Below is a small trained network, with its code and all its weights. Each question gives an input and a class and asks what happens when units are switched off, that is, made to give their printed mean instead of their output.

import numpy as np


def w(rows, s, z=0):
    codes = np.array(rows[::2]) - 128.0
    scale = np.full(codes.shape[1], s)
    scale[-1] = z or s
    return codes * scale


def norm(h):
    return h / np.sqrt((h * h).mean(-1, keepdims=True) + 1e-5)


def f(y):
    return np.maximum(y, 0)


def log_softmax(a):
    a = a - a.max(-1, keepdims=True)
    return a - np.log(np.exp(a).sum(-1, keepdims=True))


def net(x, mask):
    res = np.array(x, float).reshape(1, 3) / 4 @ E
    u = 0
    for l in range(4):
        y = f(norm(res) @ A[l][:, :-1].T + A[l][:, -1])
        res = res + np.where(mask[u : u + 4], y, B[l][:, -1]) @ B[l][:, :-1]
        u += 4
    return log_softmax(norm(res)[-1] @ U[:, :-1].T + U[:, -1])


A, B = {}, {}
E = w([
[65,223,17,189,52],'x0',
[5,146,161,130,93],'x1',
[91,66,99,100,218],'x2',
],0.0018)
A[0] = w([
[44,251,116,73,97,3],'0.n1',
[17,76,209,19,97,68],'0.n2',
[60,242,195,8,22,213],'0.n3',
[163,157,12,148,4,154],'0.n4',
],0.0025,0.0026)
B[0] = w([
[173,133,226,182,3,150],'0.n1',
[89,25,153,181,241,192],'0.n2',
[229,189,189,135,223,254],'0.n3',
[102,27,171,205,136,216],'0.n4',
],0.0034,0.0025)
A[1] = w([
[60,201,14,184,99,108],'1.n1',
[255,106,121,153,208,247],'1.n2',
[192,134,64,127,31,23],'1.n3',
[176,50,192,157,24,137],'1.n4',
],0.0032,0.0011)
B[1] = w([
[194,91,235,19,152,161],'1.n1',
[100,90,122,2,147,253],'1.n2',
[77,99,34,171,244,138],'1.n3',
[73,112,37,217,28,167],'1.n4',
],0.0035,0.0042)
A[2] = w([
[149,207,3,194,140,216],'2.n1',
[198,16,85,33,116,146],'2.n2',
[43,183,44,108,167,8],'2.n3',
[84,214,215,148,155,218],'2.n4',
],0.0035,0.0011)
B[2] = w([
[75,49,105,143,146,147],'2.n1',
[139,218,146,140,96,254],'2.n2',
[254,199,128,115,144,134],'2.n3',
[201,133,123,81,173,189],'2.n4',
],0.0066,0.004)
A[3] = w([
[226,171,133,197,136,115],'3.n1',
[9,2,130,127,139,217],'3.n2',
[152,193,84,116,56,148],'3.n3',
[31,65,148,97,162,7],'3.n4',
],0.0043,0.0013)
B[3] = w([
[97,144,111,113,59,251],'3.n1',
[66,91,2,145,134,227],'3.n2',
[124,108,176,250,48,217],'3.n3',
[140,142,55,184,32,181],'3.n4',
],0.0052,0.0022)
U = w([
[176,197,172,213,64,254],'0',
[197,153,208,38,253,185],'1',
[45,26,26,215,227,144],'2',
],0.0056,0.00026)

Each question gives the input, the list of numbers given to net, and the class t.
The units are the neurons (one row each of A and B). Each row of codes is followed by its name. A weight is (code - 128) times the scale printed after its matrix; where a second scale follows, it is the last column's (A, B and U).
mask holds one flag per neuron, layer by layer. A switched-off neuron (its flag False) gives its mean, the last column of its row in B, instead of its output. The means were averaged over made-up inputs and are rounded, as every weight is.
A unit's drop is (log p(t) with every unit on - log p(t) with that unit switched off) / (log p(t) with every unit on - log p(t) with every unit switched off).
The circuit of an input: a set's keep is (log p(t) with only the set's units on - log p(t) with every unit switched off) / (log p(t) with every unit on - log p(t) with every unit switched off). Starting from the 12 units with the biggest drops (on a tie, the unit counted first), units are removed one at a time, each time the one whose removal leaves the highest keep (on an exact tie, the one counted first), for as long as the keep stays at least 0.8.
circuit, biggest first: the units of the circuit, biggest drop first
top k neurons: the k neurons with the biggest drops, biggest first
top k neurons in layer l: the k neurons of layer l with the biggest drops, biggest first
drop when u is switched off: that unit's drop, to one decimal
input [1,5,6], class 1: circuit, biggest first -> (2.n3 3.n2)
input [-4,1,4], class 2: circuit, biggest first -> (0.n3 3.n2)
input [0,8,-5], class 1: circuit, biggest first -> (0.n3 2.n4)
input [1,7,1], class 1: circuit, biggest first -> (2.n4 0.n3)
input [-7,-7,-4], class 0: top 2 neurons in layer 0 -> (0.n3 0.n2)
input [6,-7,-4], class 2: circuit, biggest first -> (2.n1)
input [-3,7,-8], class 1: circuit, biggest first -> (0.n3 2.n4)
input [1,-8,4], class 0: circuit, biggest first -> (2.n2 0.n3)
input [-4,-7,-1], class 0: circuit, biggest first -> (2.n2 0.n3 2.n4)
input [3,4,8], class 1: circuit, biggest first -> (2.n3 3.n2)
input [-8,-6,-3], class 0: circuit, biggest first -> (2.n2 0.n3 1.n4)
input [-3,-2,0], class 0: top 2 neurons -> (2.n2 0.n3)
input [-7,5,4], class 2: circuit, biggest first -> (3.n2 3.n4)
input [6,-1,-4], class 2: top 4 neurons -> (2.n1 2.n2 0.n4 1.n3)
input [4,-4,7], class 0: top 3 neurons -> (2.n2 0.n3 3.n3)
input [6,-1,-5], class 2: top 2 neurons -> (2.n1 2.n2)
input [2,8,4], class 1: top neuron -> (2.n4)
input [-8,-6,-4], class 0: top 3 neurons -> (2.n2 0.n3 1.n4)
input [1,-4,4], class 0: top 3 neurons -> (2.n2 0.n3 3.n3)
input [6,-1,6], class 0: top 2 neurons -> (1.n1 0.n2)
input [2,6,3], class 1: top 2 neurons -> (2.n4 2.n2)
input [-6,-4,-1], class 0: top neuron -> (2.n2)
input [7,1,6], class 1: top 4 neurons -> (0.n2 1.n1 1.n4 2.n2)
input [-4,2,-7], class 1: top 2 neurons -> (0.n3 2.n2)
input [1,-7,-7], class 2: top 3 neurons -> (1.n4 2.n1 1.n3)
input [6,-1,-3], class 2: top 3 neurons -> (2.n1 2.n2 0.n4)
input [5,-3,-6], class 2: drop when 2.n1 is switched off -> 0.6
